Here is a tiny trained network, its code and every weight. The questions are about switching its units off for an input and a class, where a switched-off unit gives its printed mean instead of its output.

import numpy as np


def w(rows, s, z=0):
    codes = np.array(rows[::2]) - 128.0
    scale = np.full(codes.shape[1], s)
    scale[-1] = z or s
    return codes * scale


def norm(h):
    return h / np.sqrt((h * h).mean(-1, keepdims=True) + 1e-5)


def f(y):
    return y / 2 * (1 + np.tanh(0.7978845608 * (y + 0.044715 * y**3)))


def log_softmax(a):
    a = a - a.max(-1, keepdims=True)
    return a - np.log(np.exp(a).sum(-1, keepdims=True))


def net(x, mask):
    res = np.array(x, float).reshape(1, 8) / 4 @ E
    u = 0
    for l in range(2):
        y = f(norm(res) @ A[l][:, :-1].T + A[l][:, -1])
        res = res + np.where(mask[u : u + 6], y, B[l][:, -1]) @ B[l][:, :-1]
        u += 6
    return log_softmax(norm(res)[-1] @ U[:, :-1].T + U[:, -1])


A, B = {}, {}
E = w([
[210,177,127,254,48,87,113,184],'x0',
[114,118,129,133,126,123,123,144],'x1',
[123,231,164,88,145,160,98,176],'x2',
[122,139,128,121,98,136,125,103],'x3',
[47,192,102,176,185,13,210,63],'x4',
[106,123,184,218,208,139,26,15],'x5',
[125,115,137,140,152,124,129,154],'x6',
[136,137,133,124,121,138,136,105],'x7',
],0.0079)
A[0] = w([
[47,181,89,146,125,67,178,120,5],'0.n0',
[106,122,134,86,88,119,199,155,35],'0.n1',
[144,164,98,171,101,116,136,160,31],'0.n2',
[88,124,119,102,157,148,123,103,23],'0.n3',
[116,23,96,175,93,108,203,92,3],'0.n4',
[74,252,150,112,143,148,120,178,41],'0.n5',
],0.014,0.0029)
B[0] = w([
[109,105,222,186,191,208,215,88,254],'0.n0',
[106,144,58,100,105,143,176,166,209],'0.n1',
[119,89,135,131,42,66,125,143,179],'0.n2',
[72,153,154,117,66,61,102,188,171],'0.n3',
[252,123,110,54,179,113,64,61,226],'0.n4',
[245,94,70,73,179,95,82,44,230],'0.n5',
],0.013,0.0072)
A[1] = w([
[86,134,128,211,149,153,4,70,2],'1.n0',
[132,63,126,81,99,201,82,152,68],'1.n1',
[60,57,126,20,153,146,150,103,84],'1.n2',
[212,116,147,217,79,116,137,112,133],'1.n3',
[173,113,144,148,83,223,89,155,89],'1.n4',
[158,123,106,102,109,202,154,167,65],'1.n5',
],0.015,0.0032)
B[1] = w([
[179,76,66,60,61,149,249,214,235],'1.n0',
[115,191,150,156,214,117,166,56,224],'1.n1',
[112,161,132,199,60,105,29,173,254],'1.n2',
[43,170,138,112,132,140,42,161,255],'1.n3',
[105,125,161,181,184,97,150,34,208],'1.n4',
[118,47,154,129,117,148,192,149,195],'1.n5',
],0.014,0.0082)
U = w([
[69,145,182,226,218,147,209,59,255],'0',
[230,113,58,72,184,86,48,65,121],'1',
[121,87,64,117,79,138,255,215,78],'2',
[36,185,138,186,73,64,15,180,23],'3',
],0.0097,0.0019)

Each question gives the input, the list of numbers given to net, and the class t.
The units are the neurons (one row each of A and B). Each row of codes is followed by its name. A weight is (code - 128) times the scale printed after its matrix; where a second scale follows, it is the last column's (A, B and U).
mask holds one flag per neuron, layer by layer. A switched-off neuron (its flag False) gives its mean, the last column of its row in B, instead of its output. The means were averaged over made-up inputs and are rounded, as every weight is.
A unit's drop is (log p(t) with every unit on - log p(t) with that unit switched off) / (log p(t) with every unit on - log p(t) with every unit switched off).
The circuit of an input: a set's keep is (log p(t) with only the set's units on - log p(t) with every unit switched off) / (log p(t) with every unit on - log p(t) with every unit switched off). Starting from all 12 units, units are removed one at a time, each time the one whose removal leaves the highest keep (on an exact tie, the one counted first), for as long as the keep stays at least 0.8.
units of the circuit, in order: the units of the circuit, biggest drop first
most important unit: the unit with the biggest drop
top k neurons: the k neurons with the biggest drops, biggest first
top k neurons in layer l: the k neurons of layer l with the biggest drops, biggest first
input [-5,4,-2,-4,-3,3,6,0], class 3: most important unit : 1.n2
input [-7,-5,-8,3,7,-1,0,-8], class 1: top 3 neurons : 0.n4, 1.n1, 1.n4
input [5,4,-5,3,5,-5,7,-4], class 0: top 4 neurons : 0.n0, 1.n2, 1.n0, 0.n5
input [-7,4,1,6,-5,1,8,-3], class 3: top 2 neurons : 1.n2, 0.n3
input [-8,-8,4,0,-5,-5,5,-4], class 3: top 3 neurons : 1.n2, 1.n0, 0.n0
input [-1,3,-1,-7,8,-8,2,-8], class 0: top 2 neurons : 0.n0, 1.n0
input [3,3,-5,-6,-5,-4,-7,4], class 0: top 3 neurons : 0.n5, 1.n1, 1.n4
input [-7,5,8,-1,-8,8,-5,8], class 0: top 4 neurons : 1.n1, 0.n4, 1.n4, 0.n5
input [6,2,-3,-5,0,6,-2,6], class 2: top 2 neurons : 1.n0, 1.n2
input [-5,3,5,-1,-2,6,5,-7], class 2: top 2 neurons : 1.n0, 0.n4
input [5,6,-4,-1,4,4,-5,-4], class 3: top 2 neurons in layer 0 : 0.n5, 0.n2
input [1,2,8,-8,-5,-4,-4,2], class 1: top 2 neurons : 0.n5, 0.n0
input [6,7,7,1,-2,1,0,8], class 1: top 2 neurons : 0.n5, 1.n2
input [8,8,-4,5,3,-4,1,0], class 3: units of the circuit, in order : 1.n3
input [8,-7,5,-8,8,-7,-5,2], class 0: top 4 neurons : 0.n0, 1.n2, 1.n0, 0.n3
input [-6,6,8,-2,0,5,1,-4], class 1: top 2 neurons in layer 0 : 0.n5, 0.n1
input [0,-5,-1,2,-8,8,-4,-3], class 0: top 2 neurons in layer 1 : 1.n4, 1.n1
input [-3,5,4,1,3,5,-8,-5], class 2: top 2 neurons in layer 0 : 0.n4, 0.n3
input [0,6,-8,1,7,6,-1,-7], class 1: top 2 neurons in layer 1 : 1.n1, 1.n4
input [8,-5,-7,5,2,-2,6,-1], class 3: most important unit : 1.n3
input [4,-4,-1,-6,-1,-3,-3,1], class 3: top 2 neurons in layer 1 : 1.n0, 1.n3
input [1,-8,-1,-8,-6,5,2,4], class 0: top 2 neurons in layer 1 : 1.n4, 1.n1
input [8,-7,-6,2,-1,8,2,2], class 2: top 2 neurons in layer 1 : 1.n0, 1.n2
input [6,-3,4,-2,7,-5,-3,-2], class 0: top 3 neurons in layer 1 : 1.n2, 1.n0, 1.n3
